Each row is followed by its class number.
[ 31  35 -53  23  19   7  10  -1 -40  -4 -44 -24 -44 -10  33  51  -1 -93
   7 -42 -24  -7 -10   0  -8   1 -25   5  -2 -37 -13  15   1] -> 8
[-16  28   2  -4 -13  16  -9   2  -2  -9 -13 -20  17   5  10  12 -13 -22
  30  -9   1  13 -42  20 -14 -47   5  37   7  -5 -11   1   7] -> 7
[  -2   -6  -38   25   -1  -18   43   -3   -1   -5   68  -21   55  -18
   40   20   -4    0    8   13  -19  -16    7  -36   14  -49  -38 -114
   45  -23   58  -33    9] -> 10
[-49  71 -24 -21 -12  15   0   3   6  -1 -53 -17 -25 -11  21   2   8 -10
  13  -2   4 -10   9  26   6 -40   3 -25   4  -1  26  -5  35] -> 1
[  9  30  10 -34 -23  -6 -62 -10 -51  43 -14  -8  23  -3  -6  23   8 -28
 -27  30   7  51  -5  24   4   7  56  72  19  -8  14 -64 -25] -> 8
[-42   1 -37   2 -29  -1  31  -2 -22 -23 -56  21  11 -22  37 -13  -6  30
   8  10   5 -42  21  -9 -31  -8 -27 -33 -31 -16   8  23   9] -> 11
[ 10 -38 -50 -36  14 -24   9 -32  23  -5  32  -7 -22 -24 -51  19 -45  -8
 -16  -4 -16   2 -26  13  35 -16  17  -5  68 -19 -11   9  57] -> 5
[ 22   0 -14 -13  40 -29  17 -35 -20 -41  -8  -2  41 -35  47   7  20   0
 -20  15  -9  12 -14 -18  22 -18   5  11  53  24  29 -11  18] -> 7
[-26  25 -14  -1  43   9  50 -16 -12  22 -43  29  -8 -21 -37  52 -37   0
 -15   8  15  12  34  46  -5 -50   1  74  37  -2 -36  49  24] -> 5
[ 42 -12  -4  20   9 -13 -14 -40  -4  31 -32  -8  11   9   5 -10  -2 -25
  21 -35 -24 -22  33  28   8  19   9   4  -2 -18   6 -29 -22] -> 8
[ 20   9 -28  10  87  -7  30  -8  41 -15  15  -6 -48  29   7   9  17 -23
   7  23  28   0  24  -3  -9 -17  21 -14   5  18 -64  57  42] -> 3
[-16  26  35  11 -21  -5 -16  26  57 -40 -10  -9  19  12   9  25  10  43
  29  51  64  15   9  11 -18 -28  -2 -43 -20  11  17   6 -21] -> 4
[ -9  41 -16 -26 -14 -26 -15  -5  30 -18 -52  -5 -57 -32  39  14   1  15
 -24  23  12 -36 -25 -35  13  22  13 -38   8  -3   2 -24  32] -> 8
[ 19  -2 -37   4  28 -48  58 -15  -8 -32 -44  39   9 -16 -16  17   8  32
 -16  64  51   2  19 -54   4 -47   8 -33  18 -14 -75  12  39] -> 6
[ -7 -27 -21 -14  28 -37  -5 -17 -37 -19 -36 -27  19 -74  35   8 -14 -50
 -18  11  13 -34  44  12  21 -27  13  32   7  30 -21  -6 -59] -> 2
[ 42  20  35 -35 -58 -23 -24 -49 -36   4 -42  24  26  23  47 -27  61  35
 -32   2 -37 -14 -34 -20 -33   7  22  35  25 -14  58 -63  -8] -> 0
[  6   4 -39 -11   2 -14  35 -12   0 -39 -34  -2  18 -45 -16  -6 -40  34
  35 -13  20  15 -14  13  33 -36 -18 -79  27 -20  49   2  55] -> 1
[ 11  -1 -28  -6  27 -16   7  17 -66  -4 -20   4  -3 -23   7   0  -8 -30
  -4   9  18   0   5 -15   8  -1  12  27   4 -10  -3 -30  24] -> 3
[ -3  28  26   7   7  42 -21  41   3  20 -21  -9  16 -40  27  11 -23  20
 -11  -7  13   7 -51   6 -18 -13   9  -2  15  16  -3  61  -7] -> 2
[ 34  15  17   1 -29 -10  32 -37 -12 -15 -21  21  26 -28  21  43   8  12
  -8  47 -21  32 -35 -52  41  49 -11 -40 -10 -41   3 -13 -15] -> 0
[ 26  11  -8   8  37 -13 -18  -6  42  15  37 -42 -33  12 -17 -30 -15  -3
  60 -48 -33   5  34  40  20   1  24 -24  20   9 -25   3   9] -> 9
[ -8 -19  35  29  55   4  39  22  26 -15  35  26  -9  49  -7 -23 -42  18
  39 -29  55  13  58  33 -27 -46  -6  10 -16  27 -20  45   6] -> 3
[  5  27   8  21  -2 -15  44 -37   0 -43 -24  -9  22   2  27   8  -9  21
   6 -18  15   9  20  24 -63 -41 -33  42  -5  -6  -9  35 -24] -> 5
[-31  51   5  35  -1  37  29 -12 -39  31 -39   3  50  17  11  16   9 -41
  18  13   7  28   8  27  -8 -47 -13  53 -30  -2 -54   9 -11] -> 10
[  17   43  -20  -13  -28    1  -29  -14  -24  -59 -112   19   28   -9
   75    9   43    6    1   30    5   13    8    5  -14  -27   14  -20
    3    8   26   -4   24] -> 3
[-24  26 -33 -21   2  19   8  -6   0  -8  -6  -2  43 -34  10 -19 -48   4
 -11   6  -3  -6  -9  -2   4 -36  -1 -54   6 -27   8  -9  43] -> 9
[  5  -3 -17   0 -33  -9 -17  -7  20  -5  15  -7 -42   1 -16  21 -25  15
  19  -5 -16   0 -24  15   4   2  14  36  30  -5 -45  36  29] -> 3
[ -1  12 -22   4 -18 -14 -12   2   7 -12 -29   1  11  -3   4  41  47 -13
 -18  41 -10 -27 -47 -44  11 -11  -2 -18  40 -20  10 -56  47] -> 7
[-16  -1 -35  11  14  -9  -4  20 -19   9   6 -27  28 -18  -9  34   5 -50
  15  13  -3 -15 -10 -25  23 -17 -16 -44  17 -31  28 -55  18] -> 11
[  7 -30 -12 -19 -18 -61 -16  -3 -27 -47   6 -12  20 -25 -23 -32   3  12
 -11   6  37  33  44  12  36 -10  -6 -43  -2  34  42 -59 -10] -> 10
[-30   0 -28  10  35 -44 -30 -17  -8   0  -9 -38   3 -16 -10  -8   3 -63
  -5 -23  25  26  31  50  31 -35  23  70  27  51 -74  31  18] -> 2
[  7  27  61  59  -6  28 -39  41   3  39 -16  21   5  64  36  -7 -15 -13
  24 -27  19  10 -53 -20  -9  31  10  32 -17 -27 -24   1  27] -> 6
[ 44  10   4 -17  22  -5   0 -54   9 -50 -39  21  31 -32  11  12 -44 -16
 -35  13   5  15  12  19  -2 -16   8  20  23   7  -3  11  17] -> 2
[  9 -11  -6 -54  17  -5  18 -37  27 -82 -31  23 -20 -28  -4 -19 -52  18
  -4  -4  21  -4  37  44  10 -39   3   8   3  39   1  47   9] -> 4
[ 34  42  19 -18  14  18 -10  -4  40   1  40 -18 -17  12  -6  12 -23  24
  -1  14  -5  18 -42  -9 -28  -5  24  -6  16 -16  -2  28  12] -> 6
[ 16  33   3 -19  -4 -24  14 -34 -10 -50 -75  11  -6   8  18  -1  40   4
  14   6  19  40   4  15  -5 -11   1  -1 -23   9   9  11  10] -> 0
[-37 -14  -7  -8  56   5  25 -15  31 -40 -18 -24  17 -28 -20 -36 -49  20
  47  -3  33  14  45  63  -5 -33   8  19 -29  32 -44  53  12] -> 5
[ -8  -5  22  11 -35  35 -12  25  11 -18  -1  -9  13  24 -17  33 -17 -43
  41 -14  -2  -7  -7  11  -9 -54 -21   3 -15 -18  -2 -31 -28] -> 3
[ -6  31  11  13 -16  -2  26  -7  22 -64   5  14   3  20  26 -24 -18  40
  14 -16   6  18  42  -1 -49 -18 -36 -31 -26   9 -10  35   9] -> 11
[ 41  50   9   1  -2  44   1 -18   0 -35 -23   7  46 -42  88  19  12  19
 -71  11 -33  14 -68 -49 -27 -19 -16 -19  41   5 -28  71 -14] -> 9
[ 10  12  -4  10  15 -17  14   2 -26  26 -30  12 -47   7  14 -29  -3 -14
 -14 -10  18 -53  24  -6 -11  26   9  44 -27  -8 -55  11  -5] -> 4
[ 13  33 -26  10  68  11  -4  15 -10  -2 -18 -16  -5 -31  47 -11   1  -2
  31   4 -35 -26  59   9  -5   6  20 -27  16   4  10  -9  20] -> 9
[-14 -10 -13 -24 -49 -11 -10   4 -34   1  16   1  44  14  23   2  30  26
   5   8  12  28 -26   6 -13 -38  12 -17  26  -8  76 -23  -7] -> 3
[ -5 113  22 -29  27   3  -2 -19  22   4 -37 -32 -33  10   3  20  36 -26
 -24  37  38   3 -27   8 -22   2  15  51 -29   1   1 -17  11] -> 4
[-39 -60 -13  -3 -25 -18  17  26 -10  12  60  -4 -17   4 -76   6  25   1
  16   1  16  30  12  12  25  39  -7 -10 -22   8  26 -20 -22] -> 2
[ -3   0  10 -48  -4  -5  59 -49  42 -41  34   6 -48 -10 -63  -4  12  35
 -47   9   6   4   5   6 -25  24 -20  21 -29  27   4  28 -20] -> 2
[ -4  12 -12  23  29 -14 -17 -50  15 -62 -32   4  -1 -19  46   2 -18 -23
 -56 -18  -6 -15   7  21  -6  17 -23  74  25  30 -28  53  45] -> 9
[-14 -29   4  15  34  18  10  14  15  12  -1  30 -40  -5   1  32  10  43
 -15  26   4 -38   0   0 -28  40   7  48  21  19   7  35  19] -> 8
[ -1   2  29 -32 -18  -4  21  -9  -3  -3   2  58 -74  31 -32  28  13  13
 -63  45  39  22 -21 -26  -6  -3  29  90  27  17 -74  13  -1] -> 1
[ 31  21  -6 -22 -36 -20 -52  -5   3 -68 -34  -1 -27 -14  35  12  -1  -3
 -27  31  -1  14  -7  -9 -13  23  19  11  -1   7 -15  -7   4] -> 7
[ -6 -10 -14  -1  -5   7 -63   4   4 -16 -17  20  -7 -17  77  -7 -39 -10
 -29  46 -17 -50  19  -7   6  11  39   5  32  16 -25 -11  47] -> 10
[-21  37  25   1  -8  -6   4  29 -30 -21 -57  25  27   9  26  23  14   6
   5  10  40  35  15   1 -13 -35  -6  -3   7  -6  53 -52   6] -> 5
[-10  39  18 -39   5   3 -10 -31  56  14   5 -39  30 -21 -60 -53 -17  88
  11  23  17   8  16  60 -32 -23  33   2 -22  24  -2  18  -1] -> 7
[  0  25 -28  33  20  40  15   1 -12   1 -17  -1  32  -7  17  38  14 -48
 -10  17 -24 -11 -12 -20   3 -45 -16  -8  40 -24 -39  12  39] -> 1
[  8  79 -14 -28   1   1  -6 -26  20 -10 -33   4  -2   8  61 -26   4   7
 -24  20   0  16 -21 -32 -12 -13  23 -54   1  -8 -39  21  48] -> 11
[-74  59  -7  43 -10  21  -1  50   4 -20  16 -33 -36  16  26 -12 -19 -37
  43 -49 -18 -27  47  14 -29  -1 -45   5 -46 -10  -6 -19  24] -> 9
[  4  73  34  23  21  44  12 -10  -5  -1 -23  -6  21  49  24  -4  41 -12
  47  -9 -13  59  24  44 -39  -1   6  49 -45  14  -9  20 -18] -> 7
[  3  40  46 -11  43  10 -22  16 -30   3  38 -38  26 -18 -18 -60 -18 -32
  -4 -60  -8  40  27  28   2 -21   9  62   2  51 -13 -33  -6] -> 2
[ 13  50 -24  11   5 -11  21 -20   1 -21 -34 -19  23 -20 -14  27  34  15
  -2  19  -2  -2 -17  -8 -25 -17 -24 -12  13 -26  20 -31  26] -> 9
[ 13  23 -25  -7  23 -12 -26  32 -35  30  22 -13 -32   2  -9   3 -37 -55
   3 -39  -9  25 -13  -6  32 -42  32  20  52 -10 -55   7  39] -> 6
[ -4  -7  13   4 -69  -3  -2  -2   9 -17 -34   9  39  14 -49  23  49  37
  -4  27  26   9  -7  -1 -15 -26 -24 -25 -18 -10  21 -29 -24] -> 3
[ 38  33   9 -23  -6 -52  50 -37  31 -66 -21  -3 -31 -12  25  -7  40  34
 -27  -6  31   6 -25 -40 -22 -18 -22 -43   5  21   7   6 -11] -> 2
[  4   8 -17 -47  29  31   3 -16  -2 -19 -93  27  12 -50  40 -12  14  51
  -4  65  15   7  28  34  17   7  38 -60 -23  42  41  41  -6] -> 10
[ -9  34 -20 -12  40  48   8   0  10  16 -27 -23  24 -35 -25   0  32   9
 -10  28 -22 -28  22  25   0 -13  -9 -54  -9  18  51  -9  19] -> 10
[-25  21  11  31 -47 -27  -1 -10 -21  10 -15 -16  41  23  25 -23  33  16
  20   3  29   2   6   2 -15   6 -12  -6 -26 -25  37 -52 -13] -> 1
[ 18  -9  -9  -3   0 -19  -8 -50 -18   8 -48 -13   0 -61  24  37 -41 -38
  -1  33 -37 -49  -3  -4  26  -2  24  72  17 -21 -88  12 -28] -> 0
[ 52  10  26 -33  -1  -4 -16 -36  -6  15 -28  -2  13 -14  -8 -11 -31  50
   6 -17  -6  -7 -18  51 -47 -32  28  40  27 -11  44  23 -14] -> 0
[ -4  14 -52  -7  21   8  17  35 -40 -23  20  -2 -55  20 -21  26  33 -51
  26   4 -38  20  37  -9 -20 -23  10  28  26 -12 -46 -30  45] -> 5
[  2  30   3  -1  14  10  48 -48  40  -8  -1 -22 -23  46 -30  -5  36 -14
  31   2   4 -20  24  26 -35 -11 -15  -2 -41 -20  18 -25 -10] -> 1
[ -7  51  -1 -39  12  21  21 -31 -49  20 -41  25  28  -3  -7 -38  33  17
 -49  -7 -11  34  11  26 -14 -15  17  56  -2  27   3  16  15] -> 7
[ -8  38 -12 -27  -4  43 -13  -1  18  22 -24  -8  67 -29  20  37  -7  11
 -11  34 -17   1 -15  21  -7 -87  20 -56  46  -9  35  18  -7] -> 7
[-37  -3  -5 -56  -8 -15  19 -31  19 -42 -41  -7  -2  -6 -14 -56 -38  33
  65  -3  33  -5  28  47 -12 -34  15 -10 -55  13  20 -16  -6] -> 11
[  4  -2  41 -46 -46 -19  -2 -17   9   1  39 -16 -17   7 -36 -38  -1  66
  33 -15 -21  32   8  25 -18 -15  35  57  15  20 -22 -28 -47] -> 5
